(in the rows, 128 means zero)
Each row of numbers belongs to one of the objects below and depends on some of the facts about them. Some rows are named. Which object is each other row?

Some facts about the objects:
ε: is directly part of; ρ: is directly followed by; Ω: points at
(1001) ε (227); (1015) ε (1157); (1026) ε (1145)
(1031) ε (1344); (1036) ε (706); (1114) ε (1272)
(114) ε (1344); (1142) ε (1344); (1145) ε (948)
(1150) ε (1157); (1156) ε (1272); (1177) ε (706)
(1187) ε (1400); (1195) ε (6); (1196) ε (988)
(1201) ε (1391); (1229) ε (1272); (1233) ε (1157)
(1252) ε (948); (1254) ε (870); (1264) ε (1391)
(1267) ε (1511); (1272) ε (870); (1312) ε (948)
(1317) ε (948); (1333) ε (1487); (1337) ε (1487)
(1342) ε (6); (1344) ε (1244); (1368) ε (870)
(1372) ε (1391); (1389) ε (765); (1390) ε (631)
(1391) ε (227); (1402) ε (1157); (1413) ε (929)
(1419) ε (706); (1464) ε (6); (1489) ε (227)
(1511) ε (870); (1513) ε (1150); (172) ε (538)
(179) ε (538); (180) ε (1344); (181) ε (1157)
(192) ε (631); (194) ε (1157); (196) ε (1487)
(202) ε (1487); (209) ε (929); (218) ε (1487)
(253) ε (631); (256) ε (1344); (258) ε (948)
(26) ε (948); (275) ε (631); (279) ε (948)
(281) ε (1145); (292) ε (1511); (293) ε (748)
(297) ε (1391); (302) ε (1272); (319) ε (948)
(327) ε (1157); (33) ε (1272); (331) ε (6)
(345) ε (1344); (351) ε (1391); (356) ε (538)
(365) ε (538); (368) ε (870); (40) ε (685)
(408) ε (988); (420) ε (1391); (434) ε (1344)
(445) ε (538); (449) ε (765); (451) ε (870)
(46) ε (1391); (463) ε (881); (472) ε (1391)
(484) ε (1145); (488) ε (1487); (49) ε (988)
(499) ε (1145); (523) ε (988); (524) ε (258)
(525) ε (6); (538) ε (929); (553) ε (631)
(56) ε (765); (564) ε (1400); (57) ε (1145)
(590) ε (525); (596) ε (1272); (621) ε (525)
(631) ε (227); (685) ε (227); (692) ε (988)
(714) ε (1272); (721) ε (202); (732) ε (1157)
(736) ε (1195); (737) ε (870); (747) ε (870)
(748) ε (870); (750) ε (631); (761) ε (258)
(765) ε (1487); (795) ε (765); (812) ε (929)
(813) ε (1344); (828) ε (1391); (830) ε (1272)
(833) ε (6); (847) ε (1272); (856) ε (202)
(86) ε (748); (862) ε (881); (875) ε (929)
(881) ε (706); (885) ε (1244); (895) ε (1244)
(909) ε (451); (910) ε (1157); (925) ε (988)
(93) ε (948); (931) ε (988); (933) ε (6)
(938) ε (451); (980) ε (870); (983) ε (1244)
(996) ε (706); (1001) ρ (631); (1015) ρ (194)
(1031) ρ (813); (1036) ρ (1419); (114) ρ (1031)
(1142) ρ (114); (1145) ρ (319); (1150) ρ (1233)
(1156) ρ (714); (1177) ρ (881); (1196) ρ (49)
(1201) ρ (46); (1229) ρ (302); (1233) ρ (327)
(1252) ρ (1145); (1254) ρ (737); (1264) ρ (420)
(1267) ρ (292); (1272) ρ (980); (1312) ρ (26)
(1317) ρ (258); (1333) ρ (488); (1342) ρ (1195)
(1368) ρ (747); (1372) ρ (472); (1389) ρ (56)
(1390) ρ (553); (1391) ρ (1489); (1413) ρ (209)
(1419) ρ (1177); (1464) ρ (331); (1489) ρ (1001)
(1511) ρ (451); (172) ρ (445); (181) ρ (1150)
(192) ρ (275); (194) ρ (181); (196) ρ (202)
(202) ρ (1337); (218) ρ (196); (256) ρ (1142)
(258) ρ (93); (26) ρ (1252); (275) ρ (1390)
(281) ρ (499); (293) ρ (86); (297) ρ (1264)
(302) ρ (1114); (319) ρ (1317); (327) ρ (732)
(33) ρ (1156); (331) ρ (933); (345) ρ (180)
(351) ρ (1372); (356) ρ (179); (365) ρ (356)
(368) ρ (1368); (408) ρ (523); (420) ρ (1201)
(434) ρ (256); (445) ρ (365); (449) ρ (1389)
(451) ρ (1254); (472) ρ (828); (484) ρ (1026)
(488) ρ (765); (49) ρ (925); (499) ρ (57)
(523) ρ (1196); (525) ρ (833); (538) ρ (1413)
(553) ρ (253); (56) ρ (795); (564) ρ (1187)
(57) ρ (484); (590) ρ (621); (596) ρ (847)
(631) ρ (685); (692) ρ (931); (714) ρ (830)
(721) ρ (856); (732) ρ (1402); (747) ρ (1272)
(748) ρ (1511); (750) ρ (192); (761) ρ (524)
(765) ρ (218); (812) ρ (538); (813) ρ (345)
(828) ρ (297); (830) ρ (596); (833) ρ (1464)
(847) ρ (1229); (862) ρ (463); (875) ρ (812)
(881) ρ (996); (885) ρ (895); (895) ρ (983)
(909) ρ (938); (910) ρ (1015); (93) ρ (279)
(931) ρ (408); (933) ρ (1342); (980) ρ (748)
(983) ρ (1344); (1001) Ω (1272); (1015) Ω (525)
(1114) Ω (1272); (114) Ω (33); (1177) Ω (1272)
(1187) Ω (1244); (1196) Ω (948); (1201) Ω (685)
(1229) Ω (706); (1252) Ω (1272); (1254) Ω (881)
(1264) Ω (33); (1312) Ω (1272); (1337) Ω (996)
(1342) Ω (881); (1368) Ω (761); (1372) Ω (881)
(1413) Ω (621); (1464) Ω (1272); (172) Ω (293)
(179) Ω (1344); (192) Ω (1272); (194) Ω (1031)
(253) Ω (1342); (26) Ω (1400); (275) Ω (996)
(281) Ω (463); (292) Ω (812); (297) Ω (631)
(319) Ω (463); (327) Ω (621); (345) Ω (1272)
(356) Ω (996); (368) Ω (227); (40) Ω (33)
(408) Ω (621); (420) Ω (1400); (434) Ω (621)
(445) Ω (1342); (449) Ω (564); (46) Ω (881)
(472) Ω (1400); (484) Ω (706); (499) Ω (870)
(553) Ω (33); (564) Ω (948); (57) Ω (621)
(596) Ω (685); (621) Ω (33); (714) Ω (948)
(732) Ω (761); (736) Ω (33); (737) Ω (706)
(747) Ω (1272); (833) Ω (1145); (847) Ω (1272)
(875) Ω (881); (885) Ω (980); (909) Ω (292)
(925) Ω (706); (93) Ω (33); (931) Ω (812)
(933) Ω (621); (938) Ω (1272); (996) Ω (706)

Named rows:
(1419): [122 123  88 113 126 146 131 138 142  85 111 160 143 145 167 101  96 138
 132 136 173 110 177  94 108 156 168 112 184 106]
(748): [118 139  95 145 135 147 105 134 130 102 103 176 162 137 170 135  92 111
 144 123 155 136 171  75 128 141 195 105 188 102]
(948): [117 119  87 155 108 148 136 143 137 107  98 158 137 136 146 109 109 150
 139 136 163 131 173  98 108 159 178 122 164  98]
(279): [107 126  94 170 101 146 118 148 129 109  94 161 143 129 137 114 109 156
 152 141 153 142 156  90 100 147 172 123 147  98]
(258): [111 120  88 165 101 148 133 145 135 112  93 161 140 132 138 110 111 154
 145 141 156 137 161  98 103 153 178 124 150 101]
(302): [117 147 101 165 138 153  87 137 115 111  97 183 165 129 170 148  86 101
 160 116 156 149 167  66 139 133 203  97 186  98]
(1229): [131 150  91 173 117 135  89 142  87 125 127 184 163 128 169  99  74 128
 131 130 159 135 162  62 146 143 209  81 183  98]
(1372): [171 117  76 115 124 151 125 153  76 125 134 138 151 152 186 105  95 157
 122 123 157  91 123 103 114 162 150 120 194 134]
(351): [167 133  78  92 135 149 135 140  95 105 131 138 152 130 185  92 115 145
 118 150 159  94 151  93 149 135 149 124 187 126]
(1391): [159 128  79  94 133 151 136 137 111 100 131 144 149 134 187  95 113 141
 118 146 163  96 155  95 146 141 151 120 192 122]
(1264): [141 144  75 119 121  98 129 145  82 104 127 188 164 138 161  91  69 154
 120 157 154  91 123  70 119 127 149 123 150 137]
(297): [155 138  83 118 121 135 108 154  77 117 133 145 153 127 182 100 109 156
 121 152 155  93 131  74 137 134 149 122 170 119]
(192): [160 137  79  94 148 144 111 191 130 126 137 155 142 124 170  99 114 152
 117 147 182  91 123  77 137 130 152 121 174  99]
(856): [113 129 129 164 103 106 110 159 143  74 122 151 144 132 178 125 104 158
 149 106 153 147 150  91  94 129 154  87 150 112]
(996): [125 153  95 174  85 100  87 160  85 101 139 152 139 124 147  85  76 162
 121 147 179 113 170  60 106 160 208  83 150 102]
(795): [112 130 129 160 102 102 115 162 140  70 121 150 143 131 181 125 106 158
 152 105 157 148 156  96  92 126 156  83 148 113]
(1254): [133 127  93 171 123 155  88 168  81 121 105 170 162 157 159 146  63 136
 163 104 157 110 125  79  87 164 184  92 188 105]
(1026): [113 117  91 175  92 149 136 150 133 127  88 161 138 127 136 114 112 155
 153 145 154 147 151 103 100 151 184 125 145  97]
(114): [123 139  80 105 134 107 129 133 104 109  88 197 115 178 134  93  53 140
 118 149 170 113 124  64  92 126 160  93 153 118]
(1368): [144 130  84 135 143 148 135 138 124 119 117 181 159 156 181 126  82 109
 127 129 178 113 157  83 131 154 205  95 196 104]

Rows to name:
No name comes twice in this set of rows, the named rows included.
[143 136  84 109 149 140  98 197 138 122 136 165 140 127 158 106 113 152
 118 139 183  95 123  69 121 134 156 119 162  97] : (1001)
[121 146  96 178  88 115  93 162  99  99 129 161 143 127 148  88  77 156
 126 144 169 118 162  61  99 153 203  89 150 101] : (925)
[116 125  83 176  85 130 138 156 106 129 112 153 128 127 136  87 107 164
 125 151 165 128 153  87 115 164 210 119 146  97] : (484)
[143 133  84 105 129 148 126 137 115  94 122 146 150 134 177 100 108 144
 124 144 161  96 158  88 135 141 154 122 180 116] : (1489)
[114 122 126 146 112 104 130 152 146  73 126 149 143 138 187 118 107 157
 143 103 158 143 157 105  96 128 154  84 153 116] : (56)
[160 131  86 168 102 149  85 185  69 122 130 140 160 132 170 129  94 164
 130 123 153  96 122  75  95 149 148 120 164 126] : (46)
[113 108  88 169 103 127 141 183  98 133  98 177 115 165 162 152 112 150
 127 158 195 136 170  99 102 152 188 124 159  99] : (57)
[118 143  96 153 107 138  87 151  91  91 116 150 154 124 163 110 108 155
 134 144 155 109 155  70 121 134 150 121 154 110] : (685)
[120 132  94 166 115 135 112 160 118  97 118 167 140 146 159 113  82 150
 127 136 172 116 152  72  94 156 170 108 166 106] : (1196)
[144 138  87 158 146 151 118 139 106 128 114 186 167 152 186 145  77  95
 131 119 165 124 155  71 139 148 210  88 198 102] : (714)

The same objects again, as new rows of numbers:
Some objects and their rows:
(449): [178 152 125 110 137 154 121 113 138  91 151 147 105 111 144 124  99 129
 109 132 141  93 184 107 168 129  87 113 135 149 115 112 113 147 104  71
 124 117 139 132 140 141 146]
(1372): [ 92 124 105 110 146 173 105 132 136 176 102 141 129 184 118 120 124 161
 177 103 103 108 196  88 128 125 122 193 127 114  82 138 121 125 147 122
 137 132 142  70 116 128 153]
(319): [153  99 154 114  89 123 143 125 127 146 126 120 116 122 116 124 128 164
 158 114 135 148 127 136 127 133 134 110 127 124 109 130 129 149 144 125
 125  97 113 139 135 156 126]
(692): [118 145 120 101 148 152 129 122 131 118 144 147 146 144 131 119 135 101
  93 109 131 116 131 126 132 122 143 124 130 131 124 126 121 129 128 102
 106 118 135 131 149 132 132]
(345): [119 136 173 193 137 106 151 136 167  95  91 130 100 125 114 183 128 123
 192 180 136 174 100 163  94 151 116 117 119  85 112 142 182 133 115 100
  90 162 142 139  92 101 153]
(1272): [ 85 124  94 168 171 125 152 158 180  68 109 107 112 137 154 172 129 158
 133 130  56 158  75 176 155 132 142 141 152 181 159 129 167  81  89 154
 142 189 128 166 108 139 158]
(302): [ 85 109 118 153 119  84 155 131 138 103 151  84 130 120 167 163 114 142
 134 140  82 153 116 147  79 137 131 136 126 117 166 126 102 135 136 170
 178 144 114 148 113 132  92]
(1001): [141 142 106 131 141 157 142 134 161 116 110 144 107 171 129 138 127 149
 182 141 113 151 135 142 139 128 129 143 134 117 102 126 144  87 106 126
  89 148 132 127  97  95 212]
(484): [188 101 155  93  99  69 185 126 119 155 103 118 132 129 108 109 158 160
 149 114 130 147 146 156 124 118 151 116 163 149  92 131 130 163 120 130
 108  81 112 100 148 160 122]
(57): [151 106 167  78  78  93 165 104 122 195 103 170 133 138 100 102 102 171
 164  86 177 131 125 121 146 133 130 105 149 126 152 125 159 108 152  95
 121 119 115 152 137 184 131]
(621): [112 158 150  93 111  79 133  89 110 188  69 199 161 130 102  88 111 147
 154 160 227 109 148  92 161 114 127  91 125 137 148 107 161  62 135 104
 162 130 145 166 148 120 121]
(327): [123 118 161 133  74  58 158 108 118 150 116 155 122 112 124 115  97 143
 167 134 173 117 132  96 122 146 106 104 127  90 179 127 150  97 151 144
 135 136 123 128 100 119 119]
(1487): [165 129 128 158 139 122 120 144  93 131 151 125 105  87 143 132 118 100
  81 139 114 105  89 108 167 132  81 153 133 172 134 125 115 128 129 106
 137 137 133 124 130 137 131]
(909): [115 143 114 100 147 141 121 117 163  90 129 131 139 144 129 130 121 145
 129 112 115 108 174 139 144 112 134 118 149 142 139 114 142 127 103 122
 144 143 130 143 139 161 109]
(795): [158 142 123 131 138 114 149 123 106 112 158 137 109 102 163 138 106 107
  88 139 123 114 126 110 133 143  89 134 119 142 129 120  89 144 135  89
 128 116 137 130 136 122 144]
(275): [168 135 110 106 122 135 123 118 127 146 120 117 134 153 112 110 128 132
 160 136 138 117 181 131 119 112 127 149 145 117 104 119 116 121 111 144
 119 139 119  82 117 115 153]
(538): [106 126 119 137 131 139  95 149 115 111 126 141 138 110 122  87 162  99
  84 111 134 110  88 110 161 123 152 100 106 137 154 144 151 105 122 179
 105 114 134 118 131  90 114]
(1036): [119 141 117 103 148 155 124 126 129 121 139 150 145 141 130 117 134 103
  90 107 133 113 128 124 135 123 138 123 129 133 125 126 123 128 129 105
 107 120 135 132 148 132 131]
(331): [121 132 125 127 128 129 129 130 117 126 144 133 131 122 134 122 132 108
 102 120 129 128 111 124 122 132 132 120 115 121 136 134 117 132 138 133
 118 116 129 133 133 113 122]
(910): [121 144 120 103 150 150 126 125 129 118 139 153 144 139 131 116 138 101
  91 107 136 114 131 123 137 122 139 118 127 132 127 130 123 126 129 108
 102 114 135 133 149 126 132]

Rows to name:
No name comes twice in this set of rows, the named rows included.
[129 154 147 116 150 147 112 118 147 114 110 149 138 137 105 135 131 106
 128 124 162 116 158 133 123 120 126 116 139 117 113 128 152 141 116  84
 102 143 140 124 138 146 116] : (885)
[ 91 123 114 162 135  96 174 137 188  63 115 113 106 146 165 170 118 184
 182 150  78 164 126 165 121 138 132 122 141 131 144 122 155 103  99 151
 143 150 127 167  99 125 153] : (847)
[152 111 116 140  88 126 120 121 115 162 137  89 111 136 121 133 108 145
 192 152 126 144 148 123  89 135 119 159 116  82 123 126 102 124 141 168
 143 139 110  95  84  91 160] : (1201)
[133  95 154 133  79  88 144 118 100 186  88 109 121 110 117 125 137 188
 180 185 162 185 106 133 110 127 140 102  93 138  87 118 115 138 151 136
 184  71 122 167 147 119 120] : (93)
[183  92 149 135  88 185  81 140 116 145 161  92 108 103  95 116 130 139
 116  96 132 135  82 150 157 122 129 118 132 154 120 123 134 156 130 129
 128 114  99 157 134 184 114] : (948)
[149 113 134 155 124 149  88 144 114 130 148 115 119 106 112 122 135 108
 106 119 126 110  93 128 155 122 119 138 131 144 137 126 134 127 125 140
 130 140 118 127 121 141 113] : (1400)
[112 133 150 109  92  75 143 106 130 137 115 179 136 129 120  99 110 139
 150 117 179 103 141  94 141 133 125  92 131  98 181 128 161  84 141 143
 116 129 130 132 113 113 119] : (1413)
[139 100 141 160  97   7 189 129 126 107 111  72 123 103 154 144 136 161
 173 168  91 147 148 154  81 133 132 130 153 123 143 128 111 154 115 203
 166 126 111  91 104 111  86] : (737)
[159 111 146  92 101 160 126 121 137 134 126 130 124 138 109 114 128 158
 141  98 139 132 150 139 143 122 145 101 138 132 107 125 135 152 125 101
 113  99 119 143 146 170 133] : (26)
[129 136 103 126 110 129 106 110 103 198  93 112 138 147 109 121 122 159
 186 196 169 156 152 120 100 113 134 147  98 114  88 108  96  98 139 153
 183 121 126 125 120  75 155] : (1264)

The same objects again, as new rows of numbers:
Some objects and their rows:
(895): [126 117 176 105 173 133  86  78 108 127 149 133 152 142]
(761): [115 142 141 160 205 101  92 104  59  97 118  81 130 113]
(732): [ 96 133  81 126  97 160  92  99 111 122 156 155 116 160]
(327): [122 137  72 107 146 155 105 159 109 125 155 157 160 185]
(910): [137 124 164 123 162 136  93 106 141 116 125 130 139 118]
(1391): [134  81 161 104 174 128 139 117 145 137 127 122 101 113]
(938): [137 168 193  73  91 137  81 140 193 124 164  58 115 130]
(909): [128 165 221 108 157 175  87 128 166 134 138 102  99 135]
(484): [ 17 165 106 130 181  79  80 127  91 123 125 117 128 115]
(631): [131  93 128 116 141 135 138 111  93 151 144 131  99 117]
(1114): [110 186 121  82  17 163  87 143 135 136 201  74  91 159]
(988): [121 125 136 127 132 151  99 105 116 118 138 133 138 127]
(933): [129 135  96 106 162 147 103 158 126 122 147 149 163 177]
(596): [112 182 183 113 121 190  92 133 129 150 163 110  80 152]
(830): [126 182 190 115 126 182  92 134 112 150 162 106  94 135]
(1389): [151 120 134 128 123 156  80 109 168 108 114 163 151 102]
(765): [148 121 127 126 124 156  86 112 147 112 122 157 145 109]
(721): [156 119 149 126 138 150  83 116 173 107 110 158 150 100]
(93): [ 94 153  41 129 164 134 106 162  65 112 157 130 147 198]
(172): [131 123 157 115 156 144  86 107 170 106 114 142 141 120]

Rows to name:
No name comes twice in this set of rows, the named rows included.
[179 161 172 109  59 131  89 135  65 147 182  55 131  92] : (1272)
[ 67 141 128  97 122 121  80 123 143 145 126 183 146  99] : (356)
[117 135 141  97 134  85  78 116 173  77 132  47 139 130] : (1312)
[ 90 139 146 122 123 110  92 126  46 165 141 156 160  67] : (706)
[ 49 204 164  91  89 162  83 151 111 190 172 146  94 121] : (1229)
[129  74 138  61 106  97 139 125 197 121 149  72  99 123] : (192)
[124 109 120  83 201 135 194  86 225 139 156 122 100 104] : (1372)
[134 155 169  77  81 133  83 132 183 116 161  65 122 134] : (747)
[151 167 222 119 154 163  90 129 114 148 148 103 110 112] : (293)
[124 112 149  74 203 135  88 108  89 142 177 153 205 211] : (114)
[110  69 142  99 159 137 151 109 157 144 136 126  69 138] : (472)
[195 177 207 119 187 167 107 193  52 168 160  99 148 130] : (33)
[122 121 160 105 161 135  86  78 102 130 154 136 153 145] : (983)
[ 78 154  90 158 171 110  93 108  63  98 139  92 116 142] : (1026)
[100 137  72 131  86 158  96 104  80 131 164 153 118 151] : (1402)

